Below is a small trained network, with its code and all its weights. Each question gives an input and a class and asks what happens when units are switched off, that is, made to give their printed mean instead of their output.

import numpy as np


def w(rows, s, z=0):
    codes = np.array(rows[::2]) - 128.0
    scale = np.full(codes.shape[1], s)
    scale[-1] = z or s
    return codes * scale


def f(y):
    return np.maximum(y, 0)


def log_softmax(a):
    a = a - a.max(-1, keepdims=True)
    return a - np.log(np.exp(a).sum(-1, keepdims=True))


def net(x, mask):
    res = np.array(x, float).reshape(1, 7) / 4 @ E
    y = f(res @ A[0][:, :-1].T + A[0][:, -1])
    res = res + np.where(mask, y, B[0][:, -1]) @ B[0][:, :-1]
    return log_softmax(res[-1] @ U[:, :-1].T + U[:, -1])


A, B = {}, {}
E = w([
[114,117,136,253],'x0',
[79,4,111,116],'x1',
[88,82,56,75],'x2',
[160,147,171,77],'x3',
[58,151,79,72],'x4',
[83,108,46,74],'x5',
[197,88,19,133],'x6',
],0.0067)
A[0] = w([
[52,119,170,103,131],'N1',
[32,158,116,163,137],'N2',
[127,160,122,129,253],'N3',
[119,137,182,152,150],'N4',
[146,159,102,79,110],'N5',
[66,160,82,215,177],'N6',
[170,159,196,98,57],'N7',
[151,98,121,200,155],'N8',
[107,78,223,123,67],'N9',
[99,214,139,69,22],'N10',
[242,92,52,42,7],'N11',
[165,9,155,102,101],'N12',
[22,37,84,103,11],'N13',
[122,77,129,60,42],'N14',
[129,174,80,217,75],'N15',
[2,59,152,139,29],'N16',
[112,113,114,161,73],'N17',
[177,124,140,171,161],'N18',
],0.0097,0.0026)
B[0] = w([
[84,122,133,124,194],'N1',
[116,126,85,127,198],'N2',
[125,171,122,136,185],'N3',
[105,155,105,140,194],'N4',
[123,168,138,99,176],'N5',
[163,154,76,143,221],'N6',
[101,181,152,124,195],'N7',
[134,118,116,196,209],'N8',
[97,142,152,154,188],'N9',
[103,187,133,87,190],'N10',
[228,140,170,88,230],'N11',
[160,69,180,166,201],'N12',
[88,2,76,110,254],'N13',
[132,117,192,113,182],'N14',
[163,148,101,162,196],'N15',
[49,46,95,160,220],'N16',
[152,128,128,134,155],'N17',
[136,151,136,167,196],'N18',
],0.022,0.006)
U = w([
[241,81,123,2,64],'0',
[88,59,91,83,65],'1',
[134,86,177,149,197],'2',
[142,130,27,74,137],'3',
[75,150,160,150,23],'4',
[142,124,110,168,124],'5',
[109,145,92,134,255],'6',
[95,146,141,58,142],'7',
],0.011,0.0059)

Each question gives the input, the list of numbers given to net, and the class t.
The units are the neurons (one row each of A and B). Each row of codes is followed by its name. A weight is (code - 128) times the scale printed after its matrix; where a second scale follows, it is the last column's (A, B and U).
mask holds one flag per neuron, in row order. A switched-off neuron (its flag False) gives its mean, the last column of its row in B, instead of its output. The means were averaged over made-up inputs and are rounded, as every weight is.
A unit's drop is (log p(t) with every unit on - log p(t) with that unit switched off) / (log p(t) with every unit on - log p(t) with every unit switched off).
The circuit of an input: a set's keep is (log p(t) with only the set's units on - log p(t) with every unit switched off) / (log p(t) with every unit on - log p(t) with every unit switched off). Starting from the 12 units with the biggest drops (on a tie, the unit counted first), units are removed one at a time, each time the one whose removal leaves the highest keep (on an exact tie, the one counted first), for as long as the keep stays at least 0.8.
units of the circuit, in order: the units of the circuit, biggest drop first
most important unit: the unit with the biggest drop
k most important neurons: the k neurons with the biggest drops, biggest first
drop when u is switched off: that unit's drop, to one decimal
input [0,4,0,-8,-8,2,-7], class 1: units of the circuit, in order -> N16
input [8,8,-8,1,-7,-4,3], class 5: units of the circuit, in order -> N8, N15
input [-2,-3,-4,-3,8,-2,3], class 7: units of the circuit, in order -> N13, N8
input [8,-7,-6,-4,7,6,-2], class 3: units of the circuit, in order -> N6, N2
input [-2,6,0,-2,0,-8,-7], class 4: 2 most important neurons -> N13, N9
input [7,-5,4,-4,-6,7,-5], class 3: units of the circuit, in order -> N6, N12
input [-2,8,-7,5,0,5,-6], class 1: 2 most important neurons -> N16, N11
input [-3,1,-8,7,4,-3,1], class 4: units of the circuit, in order -> N13, N7
input [6,7,-8,-8,7,-8,0], class 5: units of the circuit, in order -> N8, N6
input [-4,2,-2,6,3,-6,-7], class 4: 2 most important neurons -> N9, N11
input [-2,-2,-8,6,-3,-7,7], class 4: 2 most important neurons -> N7, N13
input [4,-1,2,-6,4,3,-4], class 1: 2 most important neurons -> N16, N13
input [-6,-6,-5,0,2,-3,-8], class 7: 2 most important neurons -> N10, N8
input [-8,-1,-8,-1,2,-8,-8], class 4: most important unit -> N9
input [6,0,8,4,-8,4,3], class 2: 2 most important neurons -> N12, N8
input [-2,1,-3,0,-8,1,8], class 0: 2 most important neurons -> N11, N16
input [-6,-7,-2,-3,-1,8,-1], class 7: 2 most important neurons -> N10, N13
input [-5,-8,0,3,5,5,7], class 0: drop when N7 is switched off -> 0.0
input [-4,-7,7,5,-8,0,2], class 0: drop when N11 is switched off -> 0.3
input [-4,7,8,-2,-7,1,5], class 0: units of the circuit, in order -> N11
input [-6,5,4,8,-4,-2,1], class 0: drop when N11 is switched off -> 0.3
input [8,1,0,-2,-7,2,-2], class 5: drop when N8 is switched off -> 0.1
